Below are the code and all the weights of a small trained network. Each question names an input and a class and asks about switching units off, where a switched-off unit gives its printed mean instead of its output.

import numpy as np


def w(rows, s, z=0):
    codes = np.array(rows[::2]) - 128.0
    scale = np.full(codes.shape[1], s)
    scale[-1] = z or s
    return codes * scale


def f(y):
    return y / 2 * (1 + np.tanh(0.7978845608 * (y + 0.044715 * y**3)))


def log_softmax(a):
    a = a - a.max(-1, keepdims=True)
    return a - np.log(np.exp(a).sum(-1, keepdims=True))


def net(x, mask):
    res = np.array(x, float).reshape(1, 4) / 4 @ E
    y = f(res @ A[0][:, :-1].T + A[0][:, -1])
    res = res + np.where(mask, y, B[0][:, -1]) @ B[0][:, :-1]
    return log_softmax(res[-1] @ U[:, :-1].T + U[:, -1])


A, B = {}, {}
E = w([
[226,158,39,143,106],'x0',
[126,71,83,28,102],'x1',
[247,44,178,148,222],'x2',
[143,142,144,117,125],'x3',
],0.012)
A[0] = w([
[85,216,115,166,95,208],'N0',
[67,102,227,156,169,244],'N1',
[154,181,135,228,145,187],'N2',
[182,57,110,95,165,101],'N3',
[141,100,123,60,137,196],'N4',
[129,163,84,137,76,119],'N5',
[183,95,150,170,158,155],'N6',
[83,163,54,61,87,194],'N7',
[165,120,86,82,147,117],'N8',
[95,57,209,117,163,110],'N9',
[84,96,150,68,139,123],'N10',
[133,85,108,72,134,142],'N11',
[2,139,200,92,103,223],'N12',
[94,191,169,221,146,254],'N13',
],0.016,0.0052)
B[0] = w([
[203,132,49,167,66,220],'N0',
[230,120,252,79,157,249],'N1',
[116,138,82,201,227,223],'N2',
[119,54,163,178,77,210],'N3',
[109,91,119,101,67,176],'N4',
[162,158,75,91,123,182],'N5',
[91,84,155,170,189,218],'N6',
[120,252,140,88,127,222],'N7',
[133,147,171,128,68,170],'N8',
[160,71,122,34,164,216],'N9',
[39,118,108,101,110,172],'N10',
[111,101,111,105,65,171],'N11',
[18,149,223,220,78,239],'N12',
[238,133,177,180,71,238],'N13',
],0.027,0.019)
U = w([
[168,98,178,208,1,253],'0',
[184,108,192,118,195,123],'1',
[193,176,18,194,96,53],'2',
[110,83,98,242,213,35],'3',
[41,182,183,112,82,140],'4',
[94,50,146,20,96,138],'5',
[130,210,97,12,66,61],'6',
],0.0093,0.0037)

Each question gives the input, the list of numbers given to net, and the class t.
The units are the neurons (one row each of A and B). Each row of codes is followed by its name. A weight is (code - 128) times the scale printed after its matrix; where a second scale follows, it is the last column's (A, B and U).
mask holds one flag per neuron, in row order. A switched-off neuron (its flag False) gives its mean, the last column of its row in B, instead of its output. The means were averaged over made-up inputs and are rounded, as every weight is.
A unit's drop is (log p(t) with every unit on - log p(t) with that unit switched off) / (log p(t) with every unit on - log p(t) with every unit switched off).
The circuit of an input: a set's keep is (log p(t) with only the set's units on - log p(t) with every unit switched off) / (log p(t) with every unit on - log p(t) with every unit switched off). Starting from the 12 units with the biggest drops (on a tie, the unit counted first), units are removed one at a time, each time the one whose removal leaves the highest keep (on an exact tie, the one counted first), for as long as the keep stays at least 0.8.
units of the circuit, in order: the units of the circuit, biggest drop first
top k neurons: the k neurons with the biggest drops, biggest first
drop of u: that unit's drop, to one decimal
input [2,-1,0,-8], class 2: units of the circuit, in order => (N1; N12)
input [-5,1,-7,0], class 4: top 2 neurons => (N12; N7)
input [-4,-4,1,-2], class 1: units of the circuit, in order => (N1)
input [8,0,-4,-5], class 2: top 3 neurons => (N0; N1; N9)
input [4,0,-2,-4], class 2: top 2 neurons => (N1; N9)
input [1,-6,8,8], class 3: top 2 neurons => (N2; N6)
input [-7,0,7,-3], class 1: top 2 neurons => (N1; N6)
input [-3,-1,1,-8], class 1: top 2 neurons => (N0; N3)
input [-6,5,-1,-4], class 4: drop of N12 => 0.7
input [0,-4,2,0], class 1: drop of N12 => 0.1
input [2,-1,-8,2], class 2: drop of N0 => 0.6
input [-4,5,-8,3], class 4: drop of N12 => 1.4
